Small tables with named rows and columns. After each table, cells are looked up by row and column.

fisuz
|  | fuzu | vad | vipagu | nal | ralis | buku |
|---|---|---|---|---|---|---|
| nonotam | 3.0 | 0.1 | 3.9 | 2.5 | -0.3 | -4.5 |
| nep | 2.2 | -3.3 | -1.5 | 0.5 | -2.6 | 2.6 |
| davizez | 3.9 | -3.0 | 1.5 | 2.0 | -1.5 | -1.6 |
| fup | 1.8 | -2.2 | -1.4 | 2.7 | -0.5 | 1.4 |
| dububek | 5.7 | -5.8 | 1.2 | 1.0 | -3.3 | -0.7 |
| risu | 3.3 | -0.6 | 4.7 | -3.3 | -5.2 | -2.5 |
| bavimap | 1.6 | 1.4 | 3.3 | 1.5 | -0.7 | -3.3 |
| mife | 0.6 | 2.6 | 4.0 | -2.7 | -3.7 | -2.0 |
| sel | 0.9 | 2.3 | 4.2 | -3.0 | -4.0 | -2.0 |
| muk | 4.7 | -3.7 | 2.0 | 2.0 | -1.8 | -2.2 |
| rep | 2.3 | -1.6 | 1.9 | -4.1 | -6.0 | 1.1 |
| nad | 3.7 | -0.6 | 5.3 | -2.8 | -4.9 | -3.4 |

vad of dububek = -5.8
buku of sel = -2.0
fuzu of bavimap = 1.6
vad of davizez = -3.0
nal of mife = -2.7
ralis of nad = -4.9
fuzu of risu = 3.3
buku of nonotam = -4.5
vipagu of dububek = 1.2
ralis of mife = -3.7
buku of dububek = -0.7
nal of risu = -3.3
vipagu of muk = 2.0
ralis of risu = -5.2
ralis of davizez = -1.5
buku of rep = 1.1
Which row has the largest buku? nep

nor
         tumesu  nidu  vig  kag  tav
badod        61   105   99   43   90
pufiv        89   123   94   37  123
div         167    73   59   96   78
kad           7   124   62   86  100
gad         132    92  109  147   83
vum          16   169  154  124  110
bagugun     100   155  110  110  104
tez         213    87   73  138  145
besanad     164   107   41  116  102
digito      115    92  118   94  130
kan          59    90  119  124   79
mib         139    79  131   39  143
limur        33   140  163   46   82

tumesu of vum: 16
kag of limur: 46
tav of badod: 90
vig of mib: 131
tav of gad: 83
vig of bagugun: 110
vig of pufiv: 94
nidu of bagugun: 155
tumesu of mib: 139
tumesu of kad: 7
tav of pufiv: 123

zof:
|  | til | pimeba | nofaf | sikamik | nutoti | bul | mabuder |
|---|---|---|---|---|---|---|---|
| zamagud | -4.765 | 2.522 | -0.145 | 0.233 | 0.104 | 4.821 | 5.996 |
| vod | -3.679 | -2.988 | -2.221 | -0.178 | -1.018 | 1.714 | 5.806 |
| norigug | -4.690 | 1.305 | 0.896 | -1.064 | -0.336 | 3.807 | 4.823 |
| kag | -1.050 | 4.083 | 1.347 | -1.719 | 1.090 | 5.253 | 5.088 |
| vafa | -5.664 | 1.077 | -0.968 | 1.077 | -0.378 | 4.031 | 6.006 |
| ritetu | -0.376 | 0.718 | 1.543 | 0.094 | 0.332 | 1.938 | 1.542 |
| musul | -0.391 | -0.391 | 0.522 | 4.549 | 0.224 | 0.158 | -0.797 |
| ser | 0.486 | 1.493 | 1.382 | 4.424 | 0.836 | 1.022 | -1.118 |
| kera | -5.396 | 1.290 | -0.872 | 0.714 | -0.284 | 4.216 | 6.165 |
| rurikur | 2.587 | 4.693 | 2.159 | 2.505 | 2.013 | 3.294 | 0.276 |
| bab | -3.958 | -1.827 | -2.114 | 3.689 | -0.670 | 1.297 | 3.655 |
| puti | -2.034 | -3.471 | -1.858 | 2.960 | -0.778 | -0.139 | 2.367 |
| minir | 4.475 | -1.984 | -0.937 | -0.570 | 0.753 | 0.575 | 2.468 |

musul, sikamik: 4.549
rurikur, pimeba: 4.693
kera, sikamik: 0.714
minir, til: 4.475
vafa, bul: 4.031
vafa, sikamik: 1.077
puti, sikamik: 2.960
ser, nutoti: 0.836
musul, bul: 0.158
Row with the largest til: minir

Table domive
fields: nav, pev
fozozo: [97, 111]
badafon: [143, 32]
tus: [135, 149]
guri: [194, 102]
fopu: [144, 82]

fopu, nav -> 144
badafon, pev -> 32
fozozo, pev -> 111
fopu, pev -> 82
fozozo, nav -> 97
guri, nav -> 194
tus, pev -> 149
guri, pev -> 102
tus, nav -> 135
badafon, nav -> 143
Which row has the largest pev? tus

veribe:
,somef,kisufir
rol,38,108
tid,227,142
dem,160,50
kudafov,140,82
geb,110,98

tid, kisufir => 142
geb, kisufir => 98
geb, somef => 110
kudafov, somef => 140
tid, somef => 227
dem, somef => 160
kudafov, kisufir => 82
dem, kisufir => 50
rol, kisufir => 108
rol, somef => 38
Which row has the largest somef? tid

Table gomiko
,lamuto,bizap
niz,-10.456,9.288
tugavo,18.281,8.884
sovuga,14.444,29.571
valizer,11.251,-36.379
geb,19.183,8.767
davote,-11.090,10.536
nodok,13.406,10.047
takama,-1.459,54.972
kef,-60.257,-29.808
ropevas,-5.877,-13.117

What is the lamuto of takama in gomiko? -1.459
What is the bizap of valizer in gomiko? -36.379
What is the bizap of nodok in gomiko? 10.047
What is the lamuto of niz in gomiko? -10.456
What is the bizap of sovuga in gomiko? 29.571
What is the lamuto of nodok in gomiko? 13.406
What is the lamuto of sovuga in gomiko? 14.444
What is the lamuto of kef in gomiko? -60.257
What is the bizap of kef in gomiko? -29.808

Table fuz
	bis	tesubu	vevi	lufi	bogife	gumevov	gof	basike
tatumos	142	155	135	141	125	136	155	212
gunife	144	147	136	157	140	102	124	241
gonov	123	111	128	160	181	92	95	115
kug	114	147	121	142	164	55	103	83
tinef	123	132	133	161	171	96	102	121
luf	114	127	122	148	176	72	99	76
gepal	135	171	133	135	121	121	155	179
vor	129	162	134	154	147	80	114	166
kasaf	113	139	127	145	167	98	114	57
zim	122	133	138	135	143	205	172	64
raka	131	170	132	131	122	131	161	149
mobav	140	120	131	151	151	124	130	200
suna	114	131	121	146	174	65	98	78

What is the bis of tatumos in fuz?
142
What is the bogife of tatumos in fuz?
125
What is the gumevov of zim in fuz?
205
What is the bis of mobav in fuz?
140
What is the gumevov of tatumos in fuz?
136
What is the basike of mobav in fuz?
200
What is the bogife of vor in fuz?
147

